Below are the code and all the weights of a small trained network. Each question names an input and a class and asks about switching units off, where a switched-off unit gives its printed mean instead of its output.

import numpy as np


def w(rows, s, z=0):
    codes = np.array(rows[::2]) - 128.0
    scale = np.full(codes.shape[1], s)
    scale[-1] = z or s
    return codes * scale


def f(y):
    return np.maximum(y, 0)


def log_softmax(a):
    a = a - a.max(-1, keepdims=True)
    return a - np.log(np.exp(a).sum(-1, keepdims=True))


def net(x, mask):
    res = np.array(x, float).reshape(1, 4) / 4 @ E
    y = f(res @ A[0][:, :-1].T + A[0][:, -1])
    res = res + np.where(mask, y, B[0][:, -1]) @ B[0][:, :-1]
    return log_softmax(res[-1] @ U[:, :-1].T + U[:, -1])


A, B = {}, {}
E = w([
[226,170,42,175,165,206],'x0',
[111,163,172,254,74,135],'x1',
[130,139,146,122,139,135],'x2',
[59,54,129,190,220,161],'x3',
],0.0096)
A[0] = w([
[211,204,89,115,31,87,126],'N1',
[92,130,148,195,152,134,146],'N2',
[234,117,125,69,86,66,179],'N3',
[70,37,194,126,83,2,47],'N4',
[128,62,136,162,240,106,95],'N5',
[77,71,71,161,178,164,122],'N6',
[26,120,142,118,119,79,14],'N7',
[161,148,168,210,28,128,167],'N8',
[114,124,141,169,170,130,135],'N9',
[172,133,126,145,142,174,89],'N10',
[247,166,54,151,163,138,106],'N11',
[112,64,56,95,176,118,120],'N12',
[118,121,59,156,145,139,138],'N13',
[182,123,103,155,157,171,92],'N14',
[105,150,171,227,91,146,132],'N15',
[88,59,154,149,190,215,83],'N16',
[123,122,140,219,109,109,59],'N17',
[75,79,101,170,191,158,56],'N18',
[127,89,89,39,130,189,254],'N19',
[198,121,63,186,152,208,61],'N20',
],0.0084,0.005)
B[0] = w([
[39,186,56,34,65,237,255],'N1',
[167,102,117,100,143,222,185],'N2',
[151,109,123,139,73,170,241],'N3',
[114,205,98,204,175,14,233],'N4',
[132,193,102,134,57,194,196],'N5',
[12,126,95,13,1,167,198],'N6',
[128,173,54,136,131,51,176],'N7',
[179,32,115,86,195,183,236],'N8',
[66,148,121,103,103,181,167],'N9',
[107,113,113,168,181,91,165],'N10',
[80,127,124,242,134,24,238],'N11',
[205,34,108,111,192,159,193],'N12',
[81,105,131,254,126,104,173],'N13',
[139,176,104,230,103,37,182],'N14',
[218,50,61,11,254,158,214],'N15',
[132,244,121,78,32,172,196],'N16',
[168,83,4,84,154,101,172],'N17',
[95,192,42,48,34,141,184],'N18',
[172,89,175,138,241,182,244],'N19',
[130,204,171,187,185,25,220],'N20',
],0.0054,0.0085)
U = w([
[96,184,106,85,2,241,75],'0',
[114,167,129,190,172,3,81],'1',
[129,73,168,131,143,213,254],'2',
[215,19,102,64,228,207,55],'3',
],0.0073,0.0093)

Each question gives the input, the list of numbers given to net, and the class t.
The units are the neurons (one row each of A and B). Each row of codes is followed by its name. A weight is (code - 128) times the scale printed after its matrix; where a second scale follows, it is the last column's (A, B and U).
mask holds one flag per neuron, in row order. A switched-off neuron (its flag False) gives its mean, the last column of its row in B, instead of its output. The means were averaged over made-up inputs and are rounded, as every weight is.
A unit's drop is (log p(t) with every unit on - log p(t) with that unit switched off) / (log p(t) with every unit on - log p(t) with every unit switched off).
The circuit of an input: a set's keep is (log p(t) with only the set's units on - log p(t) with every unit switched off) / (log p(t) with every unit on - log p(t) with every unit switched off). Starting from the 12 units with the biggest drops (on a tie, the unit counted first), units are removed one at a time, each time the one whose removal leaves the highest keep (on an exact tie, the one counted first), for as long as the keep stays at least 0.8.
units of the circuit, in order: the units of the circuit, biggest drop first
most important unit: the unit with the biggest drop
top k neurons: the k neurons with the biggest drops, biggest first
drop when u is switched off: that unit's drop, to one decimal
input [7,-7,-6,-2], class 1: most important unit : N11
input [-8,-6,5,5], class 1: top 3 neurons : N4, N7, N1
input [-4,7,-3,-6], class 3: top 2 neurons : N8, N15
input [-5,8,1,-1], class 3: units of the circuit, in order : N15, N8
input [6,-5,-2,-2], class 1: units of the circuit, in order : N11, N20
input [8,-5,1,7], class 1: units of the circuit, in order : N20, N11
input [5,6,-4,1], class 3: top 3 neurons : N15, N8, N4
input [8,-3,-6,8], class 0: top 4 neurons : N6, N16, N18, N5
input [8,-8,-4,2], class 1: top 2 neurons : N11, N20
input [-7,8,2,2], class 3: top 3 neurons : N15, N8, N2
input [-6,-2,5,5], class 1: top 4 neurons : N4, N1, N7, N3
input [8,-5,-2,8], class 0: top 2 neurons : N6, N16
input [7,8,0,3], class 3: top 4 neurons : N15, N8, N2, N4
input [8,-1,0,4], class 1: top neuron : N20
input [3,8,0,4], class 3: drop when N17 is switched off : 0.1
input [-7,3,4,8], class 0: drop when N13 is switched off : 0.0
input [6,6,-3,8], class 0: drop when N16 is switched off : 0.2
